[[132 123 119 129 126 129]
 [124 137 151 129 132 127]
 [125 134 141 126 129 127]
 [131 128 132 125 128 125]
 [129 129 131 127 127 128]
 [133 124 122 125 126 126]
 [128 129 129 128 128 128]
 [127 123 121 128 130 128]
 [129 136 140 129 126 128]
 [129 127 128 131 128 129]
 [126 127 137 130 130 129]
 [131 124 130 128 128 127]]
=>
[[131 124 130 128 128 127]
 [132 123 119 129 126 129]
 [124 137 151 129 132 127]
 [125 134 141 126 129 127]
 [131 128 132 125 128 125]
 [129 129 131 127 127 128]
 [133 124 122 125 126 126]
 [128 129 129 128 128 128]
 [127 123 121 128 130 128]
 [129 136 140 129 126 128]
 [129 127 128 131 128 129]
 [126 127 137 130 130 129]]

[[116 141 147 139]
 [128 138 152 140]
 [100 142 131 131]
 [107 141 139 135]
 [101 138 122 126]
 [106 131 111 120]
 [114 125 106 117]]
=>
[[114 125 106 117]
 [116 141 147 139]
 [128 138 152 140]
 [100 142 131 131]
 [107 141 139 135]
 [101 138 122 126]
 [106 131 111 120]]

[[109 146 136]
 [129 115 114]
 [150 110 126]
 [115 148 120]
 [118 112 107]
 [135 108 119]
 [131 140 144]
 [134 147 124]
 [128 118 121]
 [116 148 120]
 [108 145 112]]
=>
[[108 145 112]
 [109 146 136]
 [129 115 114]
 [150 110 126]
 [115 148 120]
 [118 112 107]
 [135 108 119]
 [131 140 144]
 [134 147 124]
 [128 118 121]
 [116 148 120]]

[[128 128 124 132 130 125]
 [132 132 117 125 136 131]
 [140 132 125 123 138 135]
 [137 137 121 123 144 138]
 [131 132 114 126 136 131]
 [133 133 120 127 137 132]
 [130 125 131 122 123 130]
 [133 134 129 129 141 132]
 [135 141 112 125 152 138]
 [120 128 119 144 136 117]
 [122 125 126 141 123 118]]
=>
[[122 125 126 141 123 118]
 [128 128 124 132 130 125]
 [132 132 117 125 136 131]
 [140 132 125 123 138 135]
 [137 137 121 123 144 138]
 [131 132 114 126 136 131]
 [133 133 120 127 137 132]
 [130 125 131 122 123 130]
 [133 134 129 129 141 132]
 [135 141 112 125 152 138]
 [120 128 119 144 136 117]]

[[118 117 117]
 [130 131 134]
 [116 115 117]
 [150 149 143]
 [125 124 121]
 [138 139 140]
 [134 134 134]
 [118 119 120]
 [132 133 134]
 [144 144 145]]
=>
[[144 144 145]
 [118 117 117]
 [130 131 134]
 [116 115 117]
 [150 149 143]
 [125 124 121]
 [138 139 140]
 [134 134 134]
 [118 119 120]
 [132 133 134]]

[[155 136 123 114 130 128 113 125 121 137 132 122 110 136 129]
 [111 121 133 118 133 125 109 129 135 119 126 120 123 121 127]]
=>
[[111 121 133 118 133 125 109 129 135 119 126 120 123 121 127]
 [155 136 123 114 130 128 113 125 121 137 132 122 110 136 129]]

[[112 122 133 124 134 145 121 122]
 [125 125 112 139 134 143 125 105]
 [123 123 110 144 132 142 129 105]
 [138 123 126 150 121 123 146 125]
 [143 134 129 127 118 112 120 146]
 [131 120 121 154 125 122 144 122]
 [141 139 129 119 120 115 120 145]
 [118 120 118 154 137 124 136 125]]
=>
[[118 120 118 154 137 124 136 125]
 [112 122 133 124 134 145 121 122]
 [125 125 112 139 134 143 125 105]
 [123 123 110 144 132 142 129 105]
 [138 123 126 150 121 123 146 125]
 [143 134 129 127 118 112 120 146]
 [131 120 121 154 125 122 144 122]
 [141 139 129 119 120 115 120 145]]

[[121 125 107 143 119 133 121 140 112]
 [141 146 137 126 122 130 141 123 125]
 [129 123 128 122 134 123 126 122 144]
 [136 144 123 127 118 131 138 124 119]]
=>
[[136 144 123 127 118 131 138 124 119]
 [121 125 107 143 119 133 121 140 112]
 [141 146 137 126 122 130 141 123 125]
 [129 123 128 122 134 123 126 122 144]]

[[119 115 142 154 153 125 109 121]
 [118 113 140 153 152 129 110 125]
 [147 127 118 120 117 106 141 107]]
=>
[[147 127 118 120 117 106 141 107]
 [119 115 142 154 153 125 109 121]
 [118 113 140 153 152 129 110 125]]
---
[[142 128 140 152]
 [117 143 149 130]
 [145 129 143 150]
 [119 134 155 135]
 [138 141 152 131]]
=>
[[117 143 149]
 [145 129 143]]

[[130 118 130 117  99]
 [130 120 149 154 152]
 [150  98 109 106 128]]
=>
[[130 120 149]
 [150  98 109]]

[[112 135 120 144]
 [111 135 119 144]
 [129 126 130 104]
 [103 127 129 135]
 [148 115 115 127]]
=>
[[111 135 119]
 [129 126 130]]

[[134 132 129 117]
 [141 108 149 139]
 [121 102 133 134]]
=>
[[141 108 149]
 [121 102 133]]

[[139 103 130 134]
 [134 101 122 150]
 [121 116 110 122]]
=>
[[134 101 122]
 [121 116 110]]

[[120 128 122 118 148]
 [155 147 115 143 141]
 [148 148 130 153 120]
 [147 127 134 129 129]
 [156 148 114 139 119]]
=>
[[155 147 115]
 [148 148 130]]

[[128 114 129 127]
 [128 124 127 110]
 [131 126 130 154]
 [128 113 129 128]
 [128 125 127 106]]
=>
[[128 124 127]
 [131 126 130]]
---
[[ 99 118]
 [127 109]
 [143 118]]
=>
[[ 99 118]
 [127 109]]

[[114 135 142 113]
 [118 134 143 107]]
=>
[[114 135]
 [118 134]]

[[149 123 127 126 115]
 [149 115 124 138 127]
 [149 128 126 130 115]
 [149 132 120 129 126]]
=>
[[149 123]
 [149 115]]

[[155 106 103 104 105]
 [103 151 157 154 150]
 [154 106 102 103 106]]
=>
[[155 106]
 [103 151]]

[[122 104]
 [126 127]
 [131 130]
 [115 102]]
=>
[[122 104]
 [126 127]]

[[121 133 122]
 [123 123 105]
 [143 123 121]
 [144 126 131]]
=>
[[121 133]
 [123 123]]
